[40, 1, 38, -4, 11, -42, 18]
The third entry from the right?
A: 11
The entry just left of -4?
A: 38
The second entry from the left is 1
The entry just left of 18 is -42

data =
21,34,20,34,34,34,19,21,19,34,34,19,21,34
-13,-42,-13,-41,-42,-42,-12,-13,-12,-42,-42,-12,-13,-42
-19,-35,-19,-35,-35,-35,-17,-19,-17,-35,-35,-17,-19,-35
30,-15,30,-15,-16,-15,27,30,27,-16,-15,27,30,-16
-34,36,-34,36,36,36,-30,-34,-30,36,36,-31,-34,36
32,-39,33,-39,-39,-39,30,32,30,-39,-39,31,32,-39
8,-44,8,-44,-45,-45,8,8,8,-45,-45,9,8,-45
31,-27,31,-27,-27,-27,29,31,29,-28,-27,29,31,-28
5,45,4,45,45,45,5,5,5,45,45,4,5,45
23,29,22,29,30,30,21,23,21,30,30,21,23,30
-32,31,-32,31,31,31,-29,-32,-29,31,31,-29,-32,31
Counting starts at 0.
The entry in row 0 and column 2 is 20
The top-left entry?
A: 21
The bottom-left entry?
A: -32
The entry in row 2 and column 2?
A: -19
The entry at row 2, column 0: -19
The entry in row 0 and column 1?
A: 34
The entry in the bottom-right corner?
A: 31
The entry at row 2, column 1 is -35
The entry in row 1 and column 2: -13
The entry in row 1 and column 0?
A: -13
The top-right entry: 34

((3.299, -6.681, 10.877, 15.058, 3.369, 2.782, 6.339, 8.595, 4.818), (-3.104, 20.958, -6.223, -12.868, 13.184, -2.458, 9.478, 3.606, 11.928), (5.190, -6.117, 9.358, 14.319, 1.666, 4.688, 4.226, 6.680, 2.762), (6.196, -4.064, 8.607, 12.092, 0.911, 5.695, 1.620, 4.087, 1.627), (17.386, 2.699, -1.859, 3.132, -10.468, 17.213, -8.519, -5.393, -10.186), (25.229, 24.098, -16.054, -16.471, -15.620, 25.651, -18.100, -17.048, -17.897), (25.210, 24.080, -16.044, -16.471, -15.615, 25.663, -18.084, -17.057, -17.893), (25.284, 24.174, -16.121, -16.538, -15.732, 25.736, -18.208, -17.192, -18.007))
The entry just right of -18.208 -> -17.192
Which number is the entry just left of the largest entry? -15.732
The entry just right of the largest entry -> -18.208
Which number is the entry just right of -18.100? -17.048
Which number is the entry just right of -6.681? 10.877
Which number is the entry just right of 6.680? 2.762

Questions about the table below. Rows and columns are numbered from 0.
1) The entry directly above -3.205?
2) The entry just right of 9.056?
3) The entry just right of -5.150?
4) The entry in row 2 and column 0?
5) The entry directly above 3.022?
6) The top-right entry?
7) The entry directly below 8.423?
8) The bottom entry of the column that holds the smallest entry?
 -5.726   -2.730   10.422    0.954    3.679   -6.498   -3.981   -2.383
 -8.281    0.711   11.851   -2.575    6.204   -8.900   -6.854   -5.482
  8.233  -12.612   -8.208   10.297  -10.690    7.839    9.030    9.498
-11.932   14.146    3.445  -17.142    9.224  -11.128  -13.627  -14.841
 10.834  -18.442   -6.838   16.483  -13.109    9.969   12.652   13.972
  3.022  -11.687    2.090    9.886   -5.150    2.116    4.990    6.618
  9.056  -15.089   -6.998   12.961  -11.412    8.423   10.375   11.281
  0.268    3.574  -10.471   -6.815   -3.205    1.132   -1.652   -3.341
  7.033   -5.171  -14.681    2.126   -9.906    7.534    5.856    4.672
1) -11.412
2) -15.089
3) 2.116
4) 8.233
5) 10.834
6) -2.383
7) 1.132
8) -5.171

m = [[-1.2, -9.6, -0.9, -6.1, 1.2], [10.6, -6.4, 3.7, -11.0, -1.5], [9.3, -6.0, 3.8, -10.2, -1.4], [5.6, 6.8, 0.1, -19.5, 5.2], [-9.5, 9.9, -4.4, 16.9, -4.5], [6.2, 9.8, 0.6, -5.7, 10.4], [7.3, 9.5, -1.8, 4.8, 9.9]]
Find the entry just left of -6.1.
-0.9
Find the entry just left of -4.4.
9.9
The entry just right of -11.0 -> -1.5
Find the entry just left of the smallest entry.
0.1
The entry just left of the centre entry: 6.8
Find the entry just right of the centre entry.
-19.5
The median entry: 0.6
Find the entry just left of 9.8.
6.2
Find the entry just left of 0.6.
9.8
Find the largest entry.
16.9
The entry just left of 1.2: -6.1
The entry just left of 3.8 is -6.0

Questions about the grid below. Counting starts at 0.
1) Read off the entry just right of the largest entry.
2) Read off the top-right entry.
3) Read off the entry just left of -43.
4) Read off the entry directly below 9.
5) Read off the entry in the bottom-left corner.
6) Read off the entry directly above -24.
7) Read off the entry at row 2, column 1.
8) Read off the top-left entry.
array([[ 55,  22,  52, -46, -45,  53],
       [ -3, -43,   9, -25, -24,  29],
       [-31, -40, -46, -33, -29, -14]])
1) 22
2) 53
3) -3
4) -46
5) -31
6) -45
7) -40
8) 55
